[128 = 0]

[125 117 144 142 146 128 123 135 126 127  94 136 116 117 135 136 117 119
 112 127 147  61 102 128]	dr + V
[147 124 143 107 163 134 121 127 122 103 123  96 132 128 146 118 115 122
 129 116 132 113 124 113]	mg + C
[143 108  87 112 137 112  94 130 138 136 139 147 137 161 110 104 154 134
 133 129 126 114 136 143]	mg + C
[141 115 118 109 132 139  96 126 138 108 133  86 104 115 144 106 126 135
 136 125 128 120 156 142]	mg + C
[139 123 133  95 127 126 146 137 111 115 134  87 136 125 156 159 139 131
 127 101  77 104 136 129]	rt + C
[144 111 111 124 137 137 111 140 111 115 105 100 137 159 166 125 133 116
 138 109 106  62 105 126]	dr + C
[142 100 104 118 140 127  86 126 135 118 130 110 146 134 150 124 142 130
 133 124 132 112 125 143]	Ph + C
[142 113 108 103 111 128 106 116 134 133 132 125 126 138 121 112 144 128
 125 121 119  96 136 141]	Ph + T
[137 107 154  89 128 125 139 137 114 105 137  87 104 117 160 142 126 135
 137  85 103 101 122 120]	rt + C
[144  91 104  89 132 134  97 130  85 133 124 113 125 165 145 125 134 125
 122 115 142  71 114 133]	Ph + V
[134 124 117 132 138 126 121 131 134 127 102 138 130 160 129 139 136 127
 123 123 122  64  94 131]	dr + V
[151 108 108 114 117 134 107 118 123 123 121 121 132 162 129 119 146 129
 129 127 137 105 122 138]	mg + T
[134 115 125 132 123 141  85 122 120 128  97 132 129 153 130 128 143 124
 136 122 120  58 114 140]	dr + T
[147  75  86  74 123 141 107 133 126 106 120  68 135 200 146 122 170 134
 131 105 110  34 128 131]	mg + T
[137 135 119 166 131 130 115 125 131 147 115 158 150 165 106 123 128 128
 125 150 129  84 114 141]	dr + T
[142 109  54 149 144 136 133 137 131 128  91 127 149 204 135 137 156 131
 123 126  80  29 104 124]	dr + T
[130 113 129 143 143 140 125 130 138 107 103 141 140 123 137 124 122 118
 130  86 122  82 109 144]	dr + T
[115 119 137  84 109 128 157 133 137 128 130 103 119 146 141 173 134 136
 136 107 111  92 131 116]	rt + V
[146 108 135 165 137 126 115 132 119 106  97  92 132 142 167 122 139 122
 127 117 109  72 114 139]	dr + C
[139 117 124 151 125 132 125 126 142 109 101 120 154 154 131 126 140 116
 121 121 123  57 109 135]	dr + T
[137 144 124 122 125 144 122 122 139 130 102 121 133 142 131 127 126 123
 131 164 117  76 114 143]	dr + T
[132 117  98 128 130 119 118 118 126 127 108 146 134 158 114 108 121 120
 124 116 112  76 119 127]	dr + T
[116 143 157 150 148 132  99 112 137 107 117 105 111  92 138 126 103 116
 135 119 150 102 111 124]	dr + C
[143 128 109 121 119 139 150 136 139 125 114 108 138 159 151 167 154 134
 128 121  93  88 118 125]	rt + T
[123 132 189 116 122 121 118 130 117 104 103 127  71  65 156 135  99 100
 117 105 169 110 107 134]	dr + V
[146 114 116 132 137 128 117 117 123 117 108 106 113 161 143 142 134 128
 141 110  98  59 105 138]	dr + C
[148 105 113 117 118 136 111 142 144 112 117 111 129 157 152 121 160 134
 139 128 119  90 121 143]	mg + C
[138  98  97 102 111 139 121 128 134 123 122 102 132 180 133 115 157 146
 139 123 129  72 114 142]	mg + T
[137 123  91 144 138 132 115 119 141 135 107 135 127 166 128 123 144 116
 125 118 102  62 120 129]	dr + T
[139 100 121 116 123 133 132 132 112 123 108 114 125 148 134 129 137 125
 120 110 111  61 116 139]	dr + T
[152 136 148 170 135 118 166 139 128 107  99  68 143 153 183 154 164 127
 144 142 109 100 113 140]	rt + C
[142 117  78 146 145 141 115 131 154 150 106 151 160 212 110 128 147 136
 127 138  96  56 108 123]	dr + T
[133 149 136 150 128 126 118 134 132 128 116 162 116 118 126 127 116 116
 129 132 143  94 115 141]	dr + T
[125 134 149 111 107 130 125 113 126 121 114 134 104 111 115 126 129 122
 118 105 125  84 123 143]	dr + T
[142 123 133 169 133 111 117 117 142 135  73 125 140 146 148 144 132 124
 126 136 139  65 108 145]	dr + T
[136 107 105 118 105 125  98 129 139 118 116  83 137 172 151 123 169 127
 142 121 145  80 123 138]	mg + T
[171 112   4 104 155 145  63 141 119 156 132 137 225 252 142 107 184 161
 139 129  40  49 122 141]	Ph + C
[129 104  82 119 165 139 115 144 111 144 114 161 141 192 102 125 121 129
 130 140  95  60 104 117]	dr + V
[138  91 111 101 103 127 115 128 147 122 120 102 134 157 137 127 163 132
 128 124 133  79 126 125]	mg + T
[136  91 128 106 132 132 105 127 138  95 108  89 132 152 134 150 145 139
 127 102 136  70 125 139]	Ph + C
[131 130 102 114 123 124  95 122 153 146 139 146 128 137  96 116 122 142
 120 137 145 122 127 140]	Ph + T
[127 119 128  79 139 134 142 135 125 130 122 132 131 154 122 163 135 136
 141 111  94  92 136 131]	rt + V
[128 180 167 111 119 128 149 139 129 117 121 113 105 112 147 169 117 119
 134 118 130 122 123 118]	rt + V
[135 145 112 202 140 128 131 115 139 134 115 177 155 132 108 122 116 115
 141 167 128 142 120 139]	dr + T
[155 109 113 155 129 120 124 133 122 129  95 109 143 176 145 149 165 110
 134 141 111  36  96 142]	dr + T
[139 111  81 109 127 139 102 138 143 131 132 112 163 171 115 127 158 139
 131 124 109  90 140 148]	mg + T
[127 133 138 163 137 110 113 120 119 117 117 142 121 112 108 135 103 129
 118 136 137 116 112 134]	dr + C

[134 143 125 136 135 102 112 138 132  98 136 113 114 106 126 117 127 103
 131 115 175 125 112 109]	rf + W
[150 122 127 150 131 126 126 113 115 138 138 111 114 117 121 131 128 121
 136 118 146 129 139 111]	ct + Q
[139 120 131 138 120 118 115 115 124 144 129 123 113 126 131 131 111 136
 120 127 168 129 130 119]	Dc + U
[124 136 132 153 122 129 116 109 133 121 121 122 107 127 124 137 121 141
 126 142 147 113 144 124]	Dc + U
[116 136 126 124 127 145 126 133 130 144 131 116 124 136 126 129 110 134
 122 112  91 118 142 133]	rf + U
[131 128 129 150 129 109 126 120 130 111 140 110 111 129 113 131 120 123
 126 144 140 134 127 119]	Dc + H
